Look-ups in named tables: a row name and a column name give one cell, copied from the table.

Table bol
|  | tutibu | lum | let | rugobuk | mopi | zadu | biked | dapev |
|---|---|---|---|---|---|---|---|---|
| dezemuf | 54.5 | 56.6 | 62.1 | 50.7 | 32.5 | 64.8 | 67.7 | 61.8 |
| sekepir | 60.7 | 60.5 | 62.2 | 60.0 | 55.6 | 62.6 | 61.2 | 63.9 |
| vev | 62.0 | 61.1 | 61.9 | 80.5 | 48.4 | 54.6 | 62.2 | 62.9 |
| direlas | 59.2 | 56.1 | 68.8 | 39.3 | 26.7 | 49.1 | 51.7 | 62.5 |
| madigi | 53.0 | 59.9 | 63.1 | 62.2 | 32.9 | 59.4 | 50.7 | 62.0 |
| poki | 60.1 | 57.9 | 62.2 | 74.5 | 34.3 | 59.6 | 63.4 | 62.0 |
| kudur | 57.9 | 58.8 | 68.8 | 86.2 | 51.4 | 70.4 | 62.7 | 64.1 |
| dud | 63.1 | 56.6 | 66.4 | 62.5 | 37.0 | 59.7 | 49.6 | 62.8 |
| molo | 54.1 | 59.0 | 63.7 | 88.7 | 19.8 | 69.2 | 33.5 | 60.5 |
| nerif | 54.8 | 57.4 | 61.6 | 66.9 | 27.2 | 56.1 | 39.5 | 62.6 |

biked of molo = 33.5
zadu of madigi = 59.4
lum of molo = 59.0
biked of poki = 63.4
lum of kudur = 58.8
mopi of madigi = 32.9
let of madigi = 63.1
lum of poki = 57.9
rugobuk of nerif = 66.9
biked of madigi = 50.7
let of dezemuf = 62.1
zadu of kudur = 70.4
let of dud = 66.4

Table tavimuz
columns: kadi, kevabo, dagub, liti, fev
fede: [2.6, 7.3, 3.6, 5.4, 8.1]
dapomol: [2.3, 7.1, 3.3, 5.1, 7.8]
fid: [2.7, 7.4, 3.7, 5.5, 8.1]
kipez: [8.8, 3.9, 7.7, 5.9, 3.2]

What is the kevabo of fid in tavimuz? 7.4
What is the kadi of kipez in tavimuz? 8.8
What is the dagub of fid in tavimuz? 3.7
What is the liti of dapomol in tavimuz? 5.1
What is the liti of kipez in tavimuz? 5.9
What is the liti of fid in tavimuz? 5.5

pifed:
|  | letuduv | vef | rab | dokep | gize | besut | bez | losip | kilemol | lev |
|---|---|---|---|---|---|---|---|---|---|---|
| gem | 0.6 | 0.7 | 0.4 | 0.8 | 0.5 | 0.6 | 0.6 | 0.5 | 0.6 | 0.7 |
| zat | 0.5 | 0.5 | 0.9 | 0.4 | 0.5 | 0.5 | 0.2 | 0.4 | 0.3 | 0.8 |
| pimave | 0.9 | 0.5 | 0.5 | 1.0 | 0.7 | 0.6 | 0.7 | 0.3 | 0.8 | 0.2 |
| rabop | 0.6 | 0.4 | 0.5 | 0.4 | 0.6 | 0.8 | 0.3 | 0.7 | 0.3 | 0.4 |
| lusu | 0.2 | 0.6 | 0.5 | 0.4 | 0.9 | 0.6 | 0.8 | 0.2 | 0.3 | 0.6 |
| pida | 0.6 | 0.8 | 0.5 | 0.4 | 0.9 | 0.3 | 0.5 | 0.8 | 0.3 | 0.8 |
| godof | 0.4 | 0.2 | 0.3 | 0.4 | 0.6 | 0.4 | 0.6 | 0.7 | 0.6 | 0.9 |
| kupipe | 0.4 | 0.7 | 0.4 | 0.8 | 0.7 | 0.6 | 0.5 | 0.6 | 0.5 | 0.2 |
| sodedon | 0.8 | 0.9 | 0.7 | 0.9 | 0.3 | 0.6 | 0.6 | 0.6 | 0.9 | 0.7 |
| kadelek | 0.4 | 0.3 | 0.4 | 0.7 | 0.7 | 0.5 | 0.7 | 0.7 | 0.3 | 0.9 |
| sis | 0.9 | 0.5 | 0.6 | 0.4 | 0.9 | 0.3 | 0.8 | 0.9 | 0.6 | 0.3 |
| ginusog | 0.4 | 0.5 | 0.5 | 0.5 | 0.4 | 0.3 | 0.5 | 0.5 | 0.2 | 0.9 |
| pesike | 0.3 | 0.4 | 0.7 | 0.5 | 0.6 | 0.5 | 0.9 | 0.8 | 0.3 | 0.8 |

besut of sodedon = 0.6
dokep of zat = 0.4
bez of gem = 0.6
vef of sis = 0.5
lev of zat = 0.8
gize of pesike = 0.6
Which row has the largest kilemol? sodedon

